Look-ups in named tables: a row name and a column name give one cell, copied from the table.

bove.tsv
	zon	tilezun	duz	lako	val	tudo
nabula	129	130	76	178	44	112
vita	194	178	164	102	154	159
zulis	195	168	216	145	174	165
kulige	160	172	129	155	92	148
pafe	104	97	123	78	143	117
rin	77	67	102	133	68	84
maf	74	93	97	105	101	42
gidizi	100	102	121	50	187	111
tav	95	86	112	95	138	68
mufu	103	103	108	112	114	121

What is the lako of maf in bove?
105
What is the val of mufu in bove?
114
What is the lako of gidizi in bove?
50
What is the tilezun of pafe in bove?
97
What is the tilezun of kulige in bove?
172
What is the zon of mufu in bove?
103
What is the zon of pafe in bove?
104
What is the tudo of nabula in bove?
112
What is the duz of nabula in bove?
76
What is the zon of zulis in bove?
195
What is the tudo of pafe in bove?
117
What is the lako of kulige in bove?
155
What is the duz of rin in bove?
102
What is the tudo of gidizi in bove?
111
What is the lako of rin in bove?
133
What is the duz of tav in bove?
112

sar:
        fotivug    zesu
zegezo    0.285   0.322
gis      -0.023   0.017
kos       0.428  -0.014
lotem    -0.532   0.376
tozoto    0.557   0.770
rom       0.016  -0.097
rilere   -0.255   0.850
kaze      0.556   0.476
mef       0.498   0.307
nimud     0.257   0.721

zesu of lotem: 0.376
zesu of rom: -0.097
fotivug of nimud: 0.257
fotivug of tozoto: 0.557
zesu of tozoto: 0.770
zesu of mef: 0.307
zesu of zegezo: 0.322
fotivug of zegezo: 0.285
zesu of gis: 0.017
fotivug of kos: 0.428
zesu of kaze: 0.476
zesu of kos: -0.014
fotivug of rom: 0.016
zesu of rilere: 0.850
fotivug of lotem: -0.532
fotivug of rilere: -0.255
fotivug of gis: -0.023
zesu of nimud: 0.721
fotivug of kaze: 0.556
fotivug of mef: 0.498

bik =
	zis	mut	fak	fisopi	mipa	lifi	rutazu	fif	raz
fuf	5980	6151	7642	4342	3275	5220	6483	2789	6968
pivera	3605	4680	6208	6445	6537	5910	8196	5141	7615
bolav	7620	4216	7779	5832	4440	7881	7113	4678	4743
sizeg	5266	4875	6300	4823	4348	5332	6469	1483	6687
benu	7544	6504	8132	5431	3852	7080	6222	5790	5697

mut of sizeg = 4875
mut of benu = 6504
lifi of pivera = 5910
zis of pivera = 3605
mut of fuf = 6151
zis of benu = 7544
raz of sizeg = 6687
mipa of benu = 3852
lifi of fuf = 5220
zis of fuf = 5980
fisopi of benu = 5431
fif of pivera = 5141
fak of fuf = 7642
fisopi of bolav = 5832

toz.tsv
	virikib	tete	fedara
vel	476	165	140
lisado	45	293	848
sogor	903	370	373
pofo	167	128	946

What is the virikib of pofo in toz?
167
What is the tete of lisado in toz?
293
What is the fedara of sogor in toz?
373
What is the virikib of vel in toz?
476
What is the fedara of lisado in toz?
848
What is the tete of sogor in toz?
370
What is the virikib of sogor in toz?
903
What is the fedara of vel in toz?
140
What is the tete of pofo in toz?
128
What is the tete of vel in toz?
165
What is the fedara of pofo in toz?
946
What is the virikib of lisado in toz?
45
Row with the largest virikib: sogor

Table gav
,fiv,bepulom
bolimom,9.079,-25.765
lofafik,80.227,3.672
rimesi,35.326,-25.406
kabo,-70.954,-6.386
kenat,-35.255,-9.493
kelun,41.032,37.319
mabuv,28.881,4.225
vedis,-3.808,-64.290
rizu,67.709,47.071
zofor,57.838,-1.890
miresiz,19.864,-26.347
nipeno,83.186,95.290
bilabez,-28.119,15.498

miresiz, fiv => 19.864
rimesi, bepulom => -25.406
mabuv, fiv => 28.881
kenat, bepulom => -9.493
rizu, bepulom => 47.071
lofafik, fiv => 80.227
kelun, fiv => 41.032
zofor, fiv => 57.838
vedis, bepulom => -64.290
bolimom, bepulom => -25.765
kelun, bepulom => 37.319
bilabez, fiv => -28.119
vedis, fiv => -3.808
rimesi, fiv => 35.326
nipeno, fiv => 83.186
nipeno, bepulom => 95.290
miresiz, bepulom => -26.347
kenat, fiv => -35.255
zofor, bepulom => -1.890
lofafik, bepulom => 3.672

mazir:
|  | rutaf | gilav |
|---|---|---|
| fudin | 79 | 162 |
| sodusa | 89 | 124 |
| basam | 32 | 191 |
| vug | 123 | 168 |
| gupek | 85 | 76 |
| zuruna | 116 | 142 |
| repeb | 52 | 60 |
| tuk | 117 | 50 |
| visonek | 62 | 29 |
| zogap | 99 | 136 |

basam, rutaf -> 32
zogap, gilav -> 136
visonek, rutaf -> 62
repeb, rutaf -> 52
fudin, rutaf -> 79
gupek, rutaf -> 85
tuk, rutaf -> 117
Row with the largest rutaf: vug

fuza =
columns: puv, tabi, nabafa, rif, lod
tukofer: [8.40, 4.31, 3.87, 5.88, 5.82]
vavofa: [6.85, 5.11, 3.02, 4.45, 5.31]
mag: [7.56, 6.14, 4.65, 5.64, 5.03]
fize: [7.64, 5.78, 5.60, 4.66, 4.74]
feri: [5.67, 6.09, 5.64, 5.88, 5.85]
baduno: [8.82, 5.64, 2.69, 4.46, 6.74]
getez: [7.19, 6.10, 5.91, 5.72, 4.85]
guvi: [5.38, 5.29, 5.34, 4.74, 4.90]
vur: [3.68, 4.90, 4.35, 4.67, 5.37]
banuzi: [5.83, 5.91, 8.11, 5.29, 4.81]
fuf: [1.82, 5.46, 5.58, 5.09, 5.51]
lanon: [4.34, 5.80, 4.89, 4.99, 5.78]
duz: [2.46, 5.35, 5.44, 4.62, 3.61]
zeli: [3.74, 5.20, 2.62, 5.93, 4.72]

lod of getez is 4.85
lod of fuf is 5.51
lod of guvi is 4.90
tabi of mag is 6.14
tabi of feri is 6.09
tabi of vavofa is 5.11
nabafa of mag is 4.65
nabafa of baduno is 2.69
rif of zeli is 5.93
rif of banuzi is 5.29
puv of fize is 7.64
tabi of duz is 5.35
nabafa of guvi is 5.34
tabi of tukofer is 4.31
nabafa of vur is 4.35
rif of fize is 4.66
tabi of zeli is 5.20
puv of baduno is 8.82
lod of vur is 5.37
Which row has the largest puv? baduno

